Below is a small trained network, with its code and all its weights. Each question gives an input and a target symbol and asks what happens when units are switched off, that is, made to give their printed mean instead of their output.

import numpy as np


def w(rows, s, z=0):
    codes = np.array(rows[::2]) - 128.0
    scale = np.full(codes.shape[1], s)
    scale[-1] = z or s
    return codes * scale


def softmax(a):
    e = np.exp(a - a.max(-1, keepdims=True))
    return e / e.sum(-1, keepdims=True)


def log_softmax(a):
    a = a - a.max(-1, keepdims=True)
    return a - np.log(np.exp(a).sum(-1, keepdims=True))


def net(x, mask):
    ids = ['ΞΦΨΩαβγδεζηθλμστ'.index(c) for c in x.split()]
    T = len(ids)
    res = E[ids] + P[:T]
    u = 0
    for l in range(2):
        r = res
        for j in range(3):
            rows = slice(2 * j, 2 * j + 2)
            q, k, v = (r @ M[l][rows].T for M in (Q, K, V))
            z = softmax(np.where(np.tri(T) > 0, q @ k.T / 2**0.5, -1e9)) @ v
            o = O[l][rows]
            res = res + np.where(mask[u + j], z, o[:, -1]) @ o[:, :-1]
        u += 3
    return log_softmax(res[-1] @ U[:, :-1].T + U[:, -1])


Q, K, V, O = {}, {}, {}, {}
E = w([
[207,138,167,108,122,189,171,153,165],'Ξ',
[164,118,50,161,164,109,162,159,72],'Φ',
[170,126,146,40,181,136,126,188,106],'Ψ',
[104,94,73,69,126,194,197,92,99],'Ω',
[218,211,81,43,162,78,148,107,119],'α',
[98,134,35,99,188,42,96,153,104],'β',
[115,117,166,142,176,170,92,114,81],'γ',
[97,154,170,62,148,82,115,118,98],'δ',
[97,213,133,92,176,191,120,175,141],'ε',
[120,129,136,108,76,82,92,192,82],'ζ',
[143,171,70,51,177,161,140,54,198],'η',
[205,78,134,153,140,86,84,106,108],'θ',
[157,166,50,105,63,182,170,114,136],'λ',
[170,92,107,72,95,216,103,148,193],'μ',
[190,185,118,150,159,104,44,92,82],'σ',
[125,102,85,92,192,163,140,248,182],'τ',
],0.017)
P = w([
[206,91,89,9,134,179,82,138,84],'0',
[151,166,138,122,103,137,121,179,127],'1',
[154,166,131,122,99,141,120,177,130],'2',
[147,170,126,120,110,135,122,174,126],'3',
[150,174,111,132,112,132,117,166,121],'4',
[150,165,113,132,119,120,117,172,122],'5',
[167,157,105,127,119,122,119,162,137],'6',
[161,156,100,129,119,122,116,167,137],'7',
[164,151,102,124,115,122,112,163,135],'8',
[176,144,95,124,119,107,108,163,133],'9',
[174,138,91,124,117,109,109,156,130],'10',
],0.011)
Q[0] = w([
[55,89,139,108,123,119,173,74,136],'L0H0',
[200,158,65,1,146,156,42,179,43],'L0H0',
[77,120,205,181,114,111,225,89,115],'L0H1',
[161,189,52,113,136,163,55,145,106],'L0H1',
[28,107,120,189,157,167,166,101,116],'L0H2',
[199,189,47,90,173,151,118,172,75],'L0H2',
],0.0075)
K[0] = w([
[95,146,169,161,94,96,166,128,143],'L0H0',
[211,37,69,61,190,129,98,92,96],'L0H0',
[71,163,142,201,195,138,164,145,160],'L0H1',
[137,112,87,78,40,117,116,115,128],'L0H1',
[123,160,123,229,131,119,140,173,147],'L0H2',
[255,73,94,38,138,220,121,84,98],'L0H2',
],0.0078)
V[0] = w([
[94,115,234,94,150,54,113,2,123],'L0H0',
[228,104,200,78,125,190,87,119,184],'L0H0',
[166,88,173,235,160,85,225,188,155],'L0H1',
[234,60,62,126,41,56,30,130,58],'L0H1',
[146,138,73,221,139,121,84,55,169],'L0H2',
[127,231,148,196,173,173,72,199,165],'L0H2',
],0.0053)
O[0] = w([
[96,26,136,129,68,45,92,54,112,38],'L0H0',
[210,155,128,154,101,100,79,83,46,244],'L0H0',
[132,137,97,186,75,108,255,33,122,7],'L0H1',
[104,108,61,145,111,206,95,232,46,253],'L0H1',
[73,145,72,184,163,167,56,112,126,48],'L0H2',
[207,33,149,213,180,227,119,152,163,95],'L0H2',
],0.0068,0.0075)
Q[1] = w([
[89,142,105,170,108,195,159,103,88],'L1H0',
[21,71,136,167,171,139,200,113,200],'L1H0',
[135,140,9,38,200,115,120,141,2],'L1H1',
[89,105,73,51,217,164,85,28,122],'L1H1',
[59,135,190,145,84,77,103,81,168],'L1H2',
[63,203,122,171,39,129,105,63,166],'L1H2',
],0.0062)
K[1] = w([
[182,186,159,168,99,174,153,85,99],'L1H0',
[75,158,125,213,48,72,181,172,171],'L1H0',
[111,1,73,46,136,138,56,103,16],'L1H1',
[61,89,77,72,155,115,77,103,135],'L1H1',
[119,199,200,146,134,84,149,130,188],'L1H2',
[84,127,125,207,107,142,202,85,156],'L1H2',
],0.0081)
V[1] = w([
[120,99,97,95,146,60,134,205,231],'L1H0',
[104,88,226,117,217,173,105,82,199],'L1H0',
[185,254,147,143,41,50,125,144,171],'L1H1',
[103,49,153,65,37,118,106,206,160],'L1H1',
[112,84,183,188,78,103,191,123,54],'L1H2',
[184,35,143,74,173,52,89,115,149],'L1H2',
],0.0072)
O[1] = w([
[130,112,39,104,83,150,137,61,108,122],'L1H0',
[79,160,95,97,148,147,133,221,141,48],'L1H0',
[196,61,123,70,169,72,98,165,176,110],'L1H1',
[119,119,105,68,108,190,114,121,132,189],'L1H1',
[188,178,132,104,134,146,104,149,225,7],'L1H2',
[142,150,96,98,254,165,113,46,107,176],'L1H2',
],0.0088,0.017)
U = w([
[224,88,192,115,184,102,217,129,112,148],'Ξ',
[178,203,83,180,18,140,182,146,118,135],'Φ',
[204,215,116,76,182,109,196,55,81,2],'Ψ',
[35,150,254,19,102,60,160,63,105,176],'Ω',
[162,10,108,160,149,82,97,65,100,115],'α',
[58,46,122,117,132,152,206,50,84,108],'β',
[81,252,178,123,206,198,116,167,143,114],'γ',
[122,177,96,71,203,150,94,33,188,143],'δ',
[77,70,100,112,233,163,185,238,140,106],'ε',
[152,64,120,117,93,223,32,135,167,93],'ζ',
[56,126,44,115,184,40,85,136,109,107],'η',
[177,211,120,204,120,139,8,46,129,70],'θ',
[88,38,172,88,25,71,112,191,62,45],'λ',
[148,136,167,90,152,152,155,140,41,202],'μ',
[75,64,228,213,226,177,107,107,87,90],'σ',
[173,122,74,165,167,127,191,140,84,195],'τ',
],0.0058,0.0078)

Each question gives the input, a string of symbols that net reads in full, and the target symbol t.
The units are the heads (2 rows each of Q, K, V and O). Each row of codes is followed by its name. A weight is (code - 128) times the scale printed after its matrix; where a second scale follows, it is the last column's (O and U).
mask holds one flag per head, layer by layer. A switched-off head (its flag False) gives its mean, the last column of its rows in O, instead of its output. The means were averaged over made-up inputs and are rounded, as every weight is.
A unit's drop is (log p(t) with every unit on - log p(t) with that unit switched off) / (log p(t) with every unit on - log p(t) with every unit switched off).
The circuit of an input: a set's keep is (log p(t) with only the set's units on - log p(t) with every unit switched off) / (log p(t) with every unit on - log p(t) with every unit switched off). Starting from all 6 units, units are removed one at a time, each time the one whose removal leaves the highest keep (on an exact tie, the one counted first), for as long as the keep stays at least 0.8.
circuit, biggest first: the units of the circuit, biggest drop first
most important unit: the unit with the biggest drop
which heads matter: for each layer, one digit per head in row order, 1 if its drop is at least 0.15 and else 0, layers parted by /
drop when u is switched off: that unit's drop, to one decimal
input α ζ ζ Ξ σ Φ σ Ω ζ μ β, target α: circuit, biggest first => (L1H0, L1H1, L0H0)
input ε ε σ Ψ, target ε: which heads matter => 011 / 100
input Ξ β Ψ Ψ Φ Ξ β β Φ θ, target Ξ: most important unit => L1H1
input Ω η δ, target Ω: circuit, biggest first => (L0H2, L0H1)
input δ Φ η, target δ: circuit, biggest first => (L1H2, L0H0, L0H1)
input ε λ μ ζ ζ β, target ε: circuit, biggest first => (L1H0, L0H2, L0H1)
input Φ τ γ θ τ Φ η λ, target Φ: circuit, biggest first => (L1H2, L0H1, L1H1)
input τ δ α γ β Ξ, target Ξ: circuit, biggest first => (L1H1, L0H1)
input β Ξ β δ μ α β β, target β: circuit, biggest first => (L0H0, L1H0, L1H1, L0H1)
input Ω δ η, target Ω: which heads matter => 001 / 000
input β β ζ μ γ τ δ, target β: circuit, biggest first => (L1H0, L0H0, L0H1, L1H1)
input ζ λ ζ θ β ζ δ ε μ, target ζ: which heads matter => 010 / 011
input σ γ β σ, target σ: circuit, biggest first => (L1H0, L0H2, L1H1)
input β Ξ Φ θ, target β: most important unit => L0H0
input σ γ ε, target σ: circuit, biggest first => (L0H2, L1H0, L1H1, L0H0)
input β Ξ Φ σ μ μ Ω ε θ Ω, target β: which heads matter => 110 / 011
input ε μ ζ λ μ γ τ, target ε: drop when L0H1 is switched off => 0.2
input Φ α β σ Ξ τ β Φ θ Φ, target Φ: drop when L0H0 is switched off => 0.2
input Ξ β τ θ Ξ β Ξ, target Ξ: drop when L1H0 is switched off => 0.1
input ζ Φ β η γ μ γ Ξ τ, target ζ: most important unit => L1H1
